[[-4.09  3.23  0.84]
 [ 2.36  4.96 -6.48]]
->
[0.84 4.96]

[[ 3.01 -3.22  0.53  0.86  1.74]
 [-4.30  7.27  2.28 -0.78 -1.14]
 [-0.51 -6.21 -3.27  0.97 -1.37]
 [-0.49 -0.79  0.43  0.61  0.14]
 [-2.68  0.29 -0.64 -0.67 -0.25]]
->
[ 1.74 -0.78 -3.27 -0.79 -2.68]

[[ 0.42 -8.37 -0.40]
 [-0.25  2.81  0.21]]
->
[-0.40  2.81]

[[ 0.84 -2.71 -4.74 -6.78]
 [ 1.47 -3.07  0.97 -3.49]]
->
[-6.78  0.97]

[[ 2.47  4.52  5.53]
 [ 2.07  1.79  2.16]
 [ 1.58  3.19  4.80]
 [-0.45 -1.66  1.76]
 [ 6.36  3.19  1.67]]
->
[5.53 1.79 1.58]

[[-7.07  0.40 -4.62]
 [ 0.66 -4.05  5.56]]
->
[-4.62 -4.05]

[[ 0.52  3.41 -2.32  2.44]
 [-1.63  1.46 -3.60  5.05]
 [ 4.48  6.90 -3.30 -0.83]]
->
[ 2.44 -3.60  6.90]

[[-8.18  3.70]
 [-4.98 -0.31]
 [-5.76  1.47]
 [ 6.83 -2.41]]
->
[ 3.70 -4.98]
---
[[-3.04 -3.61  0.47  1.58  7.69]
 [ 4.24  5.72  0.49  0.56  8.31]
 [ 1.02  2.44 -0.57 -2.40  7.74]
 [-3.41 -7.62  0.49  0.28 -3.42]
 [-3.28 -5.89  2.17  3.38  6.00]]
->
[[-3.04 -3.61]
 [ 4.24  5.72]
 [ 1.02  2.44]]

[[-0.11 -0.74 -0.20  0.14]
 [-1.98 -6.09 -1.62  0.04]
 [ 0.17  0.12 -0.26 -0.02]
 [-1.85 -5.13 -1.93  0.41]
 [-1.35 -5.12 -1.29 -0.01]]
->
[[-0.11 -0.74]
 [-1.98 -6.09]
 [ 0.17  0.12]]

[[-2.58 -2.33]
 [ 4.16  7.31]
 [ 3.37 -0.79]
 [ 2.45 -1.06]]
->
[[-2.58 -2.33]
 [ 4.16  7.31]
 [ 3.37 -0.79]]

[[-8.22 -7.75  3.81]
 [-6.77 -7.67  5.17]
 [-5.95 -7.64  0.24]
 [ 6.58  7.60 -2.23]
 [-6.46 -6.59  3.62]]
->
[[-8.22 -7.75]
 [-6.77 -7.67]
 [-5.95 -7.64]]

[[ 6.36  3.25]
 [-4.16 -4.71]
 [ 2.28  0.76]
 [ 1.42  0.68]]
->
[[ 6.36  3.25]
 [-4.16 -4.71]
 [ 2.28  0.76]]

[[ 0.51  0.37]
 [-0.05  4.78]
 [-2.04  6.39]
 [-0.96 -0.69]]
->
[[ 0.51  0.37]
 [-0.05  4.78]
 [-2.04  6.39]]

[[ 5.23 -2.16]
 [-1.15 -0.35]
 [ 2.32  7.48]
 [ 0.52  1.98]]
->
[[ 5.23 -2.16]
 [-1.15 -0.35]
 [ 2.32  7.48]]
